Below are the code and all the weights of a small trained network. Each question names an input and a class and asks about switching units off, where a switched-off unit gives its printed mean instead of its output.

import numpy as np


def w(rows, s, z=0):
    codes = np.array(rows[::2]) - 128.0
    scale = np.full(codes.shape[1], s)
    scale[-1] = z or s
    return codes * scale


def f(y):
    return np.maximum(y, 0)


def log_softmax(a):
    a = a - a.max(-1, keepdims=True)
    return a - np.log(np.exp(a).sum(-1, keepdims=True))


def net(x, mask):
    res = np.array(x, float).reshape(1, 4) / 4 @ E
    y = f(res @ A[0][:, :-1].T + A[0][:, -1])
    res = res + np.where(mask, y, B[0][:, -1]) @ B[0][:, :-1]
    return log_softmax(res[-1] @ U[:, :-1].T + U[:, -1])


A, B = {}, {}
E = w([
[80,121,198,138,37,148,15,74],'x0',
[18,158,157,78,182,167,107,88],'x1',
[133,229,146,86,114,255,133,132],'x2',
[247,83,143,127,156,154,55,68],'x3',
],0.0089)
A[0] = w([
[47,145,128,99,170,147,139,154,106],'N0',
[217,161,92,106,178,148,126,115,101],'N1',
[72,158,173,104,141,211,110,83,118],'N2',
[58,111,163,174,108,98,118,135,56],'N3',
[97,192,111,110,109,128,223,245,157],'N4',
[179,67,89,219,131,38,114,143,117],'N5',
[62,185,162,84,113,179,86,97,200],'N6',
[175,95,137,123,174,180,139,168,151],'N7',
[106,177,97,135,101,140,208,222,168],'N8',
[153,108,173,128,113,124,63,82,123],'N9',
[117,113,52,140,122,113,191,175,154],'N10',
[140,164,191,140,84,143,58,93,252],'N11',
],0.011,0.004)
B[0] = w([
[94,162,76,98,167,87,171,148,197],'N0',
[174,27,145,164,67,244,166,97,189],'N1',
[36,182,99,161,165,57,73,113,215],'N2',
[157,59,191,93,94,117,170,173,179],'N3',
[128,108,16,208,98,187,209,182,253],'N4',
[71,210,1,215,195,106,190,138,254],'N5',
[47,149,133,119,130,90,74,114,234],'N6',
[151,67,129,143,128,184,139,146,175],'N7',
[103,87,73,170,118,189,194,135,234],'N8',
[119,99,112,161,93,158,123,161,186],'N9',
[105,110,96,183,130,168,174,125,219],'N10',
[72,73,108,181,15,170,104,164,220],'N11',
],0.01,0.012)
U = w([
[96,210,76,159,217,60,110,124,225],'0',
[254,74,174,99,181,173,157,84,69],'1',
[179,222,217,116,113,107,152,106,24],'2',
[137,95,86,203,88,198,171,171,222],'3',
[189,138,130,74,138,137,117,58,32],'4',
[105,106,182,10,156,22,145,161,33],'5',
[179,217,204,89,118,101,133,89,6],'6',
[114,116,190,132,48,126,4,133,104],'7',
],0.0096,0.0024)

Each question gives the input, the list of numbers given to net, and the class t.
The units are the neurons (one row each of A and B). Each row of codes is followed by its name. A weight is (code - 128) times the scale printed after its matrix; where a second scale follows, it is the last column's (A, B and U).
mask holds one flag per neuron, in row order. A switched-off neuron (its flag False) gives its mean, the last column of its row in B, instead of its output. The means were averaged over made-up inputs and are rounded, as every weight is.
A unit's drop is (log p(t) with every unit on - log p(t) with that unit switched off) / (log p(t) with every unit on - log p(t) with every unit switched off).
The circuit of an input: a set's keep is (log p(t) with only the set's units on - log p(t) with every unit switched off) / (log p(t) with every unit on - log p(t) with every unit switched off). Starting from all 12 units, units are removed one at a time, each time the one whose removal leaves the highest keep (on an exact tie, the one counted first), for as long as the keep stays at least 0.8.
circuit, biggest first: the units of the circuit, biggest drop first
most important unit: the unit with the biggest drop
top k neurons: the k neurons with the biggest drops, biggest first
drop of u: that unit's drop, to one decimal
input [5,8,8,-2], class 0: top neuron	(N2)
input [7,8,-4,-4], class 7: top 3 neurons	(N5, N11, N3)
input [5,-6,3,0], class 7: circuit, biggest first	(N4, N5, N8)
input [1,8,-5,-2], class 5: top 3 neurons	(N5, N3, N4)
input [1,-2,7,4], class 7: circuit, biggest first	(N4, N5, N8)
input [2,8,-3,3], class 7: circuit, biggest first	(N5, N4)
input [-2,2,0,3], class 1: top 2 neurons	(N4, N5)
input [7,6,5,-4], class 7: top 2 neurons	(N11, N5)
input [-5,7,4,-2], class 0: top 2 neurons	(N2, N0)
input [5,2,8,-7], class 0: top 2 neurons	(N2, N6)
input [0,8,7,7], class 7: top 2 neurons	(N5, N11)
input [-6,7,4,2], class 0: top 4 neurons	(N2, N11, N0, N6)
input [-4,5,4,-2], class 0: top 2 neurons	(N2, N11)
input [5,8,-5,-5], class 5: most important unit	N3
input [1,3,-3,-3], class 5: top 2 neurons	(N5, N4)
input [2,8,6,2], class 0: drop of N2	0.5
input [-1,-4,-4,-1], class 0: drop of N11	0.2
input [4,-1,6,-2], class 7: drop of N5	0.3
input [3,-1,-8,-5], class 0: drop of N5	0.4
input [8,-3,0,2], class 7: most important unit	N4
